Here is a tiny trained network, its code and every weight. The questions are about switching its units off for an input and a class, where a switched-off unit gives its printed mean instead of its output.

import numpy as np


def w(rows, s, z=0):
    codes = np.array(rows[::2]) - 128.0
    scale = np.full(codes.shape[1], s)
    scale[-1] = z or s
    return codes * scale


def f(y):
    return np.maximum(y, 0)


def log_softmax(a):
    a = a - a.max(-1, keepdims=True)
    return a - np.log(np.exp(a).sum(-1, keepdims=True))


def net(x, mask):
    res = np.array(x, float).reshape(1, 6) / 4 @ E
    y = f(res @ A[0][:, :-1].T + A[0][:, -1])
    res = res + np.where(mask, y, B[0][:, -1]) @ B[0][:, :-1]
    return log_softmax(res[-1] @ U[:, :-1].T + U[:, -1])


A, B = {}, {}
E = w([
[133,150,174,186],'x0',
[99,124,147,101],'x1',
[88,119,159,89],'x2',
[45,156,71,253],'x3',
[135,205,115,89],'x4',
[129,126,127,131],'x5',
],0.012)
A[0] = w([
[139,3,83,160,157],'neuron 1',
[212,88,207,74,101],'neuron 2',
[147,207,95,113,235],'neuron 3',
[56,96,166,196,88],'neuron 4',
[139,66,7,88,148],'neuron 5',
[185,77,151,187,254],'neuron 6',
[171,130,88,140,220],'neuron 7',
[128,38,145,144,113],'neuron 8',
[197,106,147,134,91],'neuron 9',
[98,170,115,155,60],'neuron 10',
[113,111,97,99,112],'neuron 11',
[55,125,167,116,175],'neuron 12',
[150,167,210,172,167],'neuron 13',
[35,148,107,140,52],'neuron 14',
[67,115,163,98,198],'neuron 15',
[165,136,188,39,72],'neuron 16',
[82,107,46,114,95],'neuron 17',
[179,100,188,131,59],'neuron 18',
],0.012,0.006)
B[0] = w([
[49,203,131,77,204],'neuron 1',
[135,170,91,150,255],'neuron 2',
[47,178,201,58,199],'neuron 3',
[157,165,99,158,205],'neuron 4',
[109,61,190,221,191],'neuron 5',
[39,107,161,124,217],'neuron 6',
[72,91,205,100,178],'neuron 7',
[59,226,62,98,175],'neuron 8',
[172,173,157,160,166],'neuron 9',
[138,145,94,198,162],'neuron 10',
[137,25,128,233,149],'neuron 11',
[97,131,186,149,180],'neuron 12',
[117,2,132,142,190],'neuron 13',
[241,158,84,149,180],'neuron 14',
[65,102,192,152,187],'neuron 15',
[179,175,113,228,236],'neuron 16',
[208,122,128,172,164],'neuron 17',
[208,159,77,163,170],'neuron 18',
],0.008,0.012)
U = w([
[212,185,18,200,2],'0',
[99,144,157,123,244],'1',
[100,125,208,145,151],'2',
[135,45,193,179,167],'3',
[108,126,180,133,160],'4',
[51,239,94,44,86],'5',
[160,17,112,2,35],'6',
],0.0084,0.0065)

Each question gives the input, the list of numbers given to net, and the class t.
The units are the neurons (one row each of A and B). Each row of codes is followed by its name. A weight is (code - 128) times the scale printed after its matrix; where a second scale follows, it is the last column's (A, B and U).
mask holds one flag per neuron, in row order. A switched-off neuron (its flag False) gives its mean, the last column of its row in B, instead of its output. The means were averaged over made-up inputs and are rounded, as every weight is.
A unit's drop is (log p(t) with every unit on - log p(t) with that unit switched off) / (log p(t) with every unit on - log p(t) with every unit switched off).
The circuit of an input: a set's keep is (log p(t) with only the set's units on - log p(t) with every unit switched off) / (log p(t) with every unit on - log p(t) with every unit switched off). Starting from the 12 units with the biggest drops (on a tie, the unit counted first), units are removed one at a time, each time the one whose removal leaves the highest keep (on an exact tie, the one counted first), for as long as the keep stays at least 0.8.
units of the circuit, in order: the units of the circuit, biggest drop first
most important unit: the unit with the biggest drop
top k neurons: the k neurons with the biggest drops, biggest first
drop when u is switched off: that unit's drop, to one decimal
input [3,7,-6,2,-8,7], class 5: units of the circuit, in order -> (neuron 1; neuron 8)
input [-4,6,-4,8,-5,2], class 0: units of the circuit, in order -> (neuron 14)
input [-6,7,-6,8,-8,7], class 0: top 4 neurons -> (neuron 14; neuron 17; neuron 4; neuron 3)
input [-8,8,2,-2,-1,3], class 3: top 2 neurons -> (neuron 5; neuron 11)
input [3,7,8,-8,0,0], class 0: units of the circuit, in order -> (neuron 16; neuron 2)
input [8,-3,-6,5,2,-5], class 3: top 4 neurons -> (neuron 13; neuron 1; neuron 8; neuron 2)
input [0,1,3,-5,3,-3], class 0: units of the circuit, in order -> (neuron 16; neuron 2)
input [-6,-5,6,-3,-7,4], class 5: top 3 neurons -> (neuron 8; neuron 1; neuron 13)
input [7,7,-4,2,-8,4], class 5: units of the circuit, in order -> (neuron 8; neuron 1)
input [6,-4,-4,7,-7,-8], class 1: top 3 neurons -> (neuron 6; neuron 1; neuron 16)
input [6,-6,5,-8,-6,-7], class 0: units of the circuit, in order -> (neuron 18; neuron 2)
input [-8,1,5,-7,1,2], class 3: top 2 neurons -> (neuron 5; neuron 15)
input [1,-6,-3,-8,7,7], class 0: top 2 neurons -> (neuron 16; neuron 2)
input [-1,-7,-8,7,-6,-3], class 2: most important unit -> neuron 6
input [-7,2,1,-1,-1,-3], class 3: units of the circuit, in order -> (neuron 5; neuron 11)
input [8,-7,-8,2,-5,8], class 1: top 3 neurons -> (neuron 1; neuron 5; neuron 8)
input [-3,6,7,6,7,-2], class 2: top 2 neurons -> (neuron 15; neuron 12)
input [7,2,6,-3,5,2], class 3: top 2 neurons -> (neuron 13; neuron 1)
input [7,-2,-7,-1,-7,7], class 1: top 3 neurons -> (neuron 1; neuron 8; neuron 5)
input [-1,-6,-3,4,7,-3], class 5: units of the circuit, in order -> (neuron 3)
input [-3,2,-3,1,-5,-2], class 5: top 2 neurons -> (neuron 1; neuron 8)
input [-7,-8,8,-8,-7,1], class 0: top 3 neurons -> (neuron 16; neuron 2; neuron 18)
input [1,-5,-7,-1,2,-3], class 2: drop when neuron 10 is switched off -> 0.0
input [-1,-5,4,8,-2,-4], class 0: drop when neuron 14 is switched off -> 0.3
input [-7,-1,-4,-6,3,0], class 3: drop when neuron 14 is switched off -> 0.2
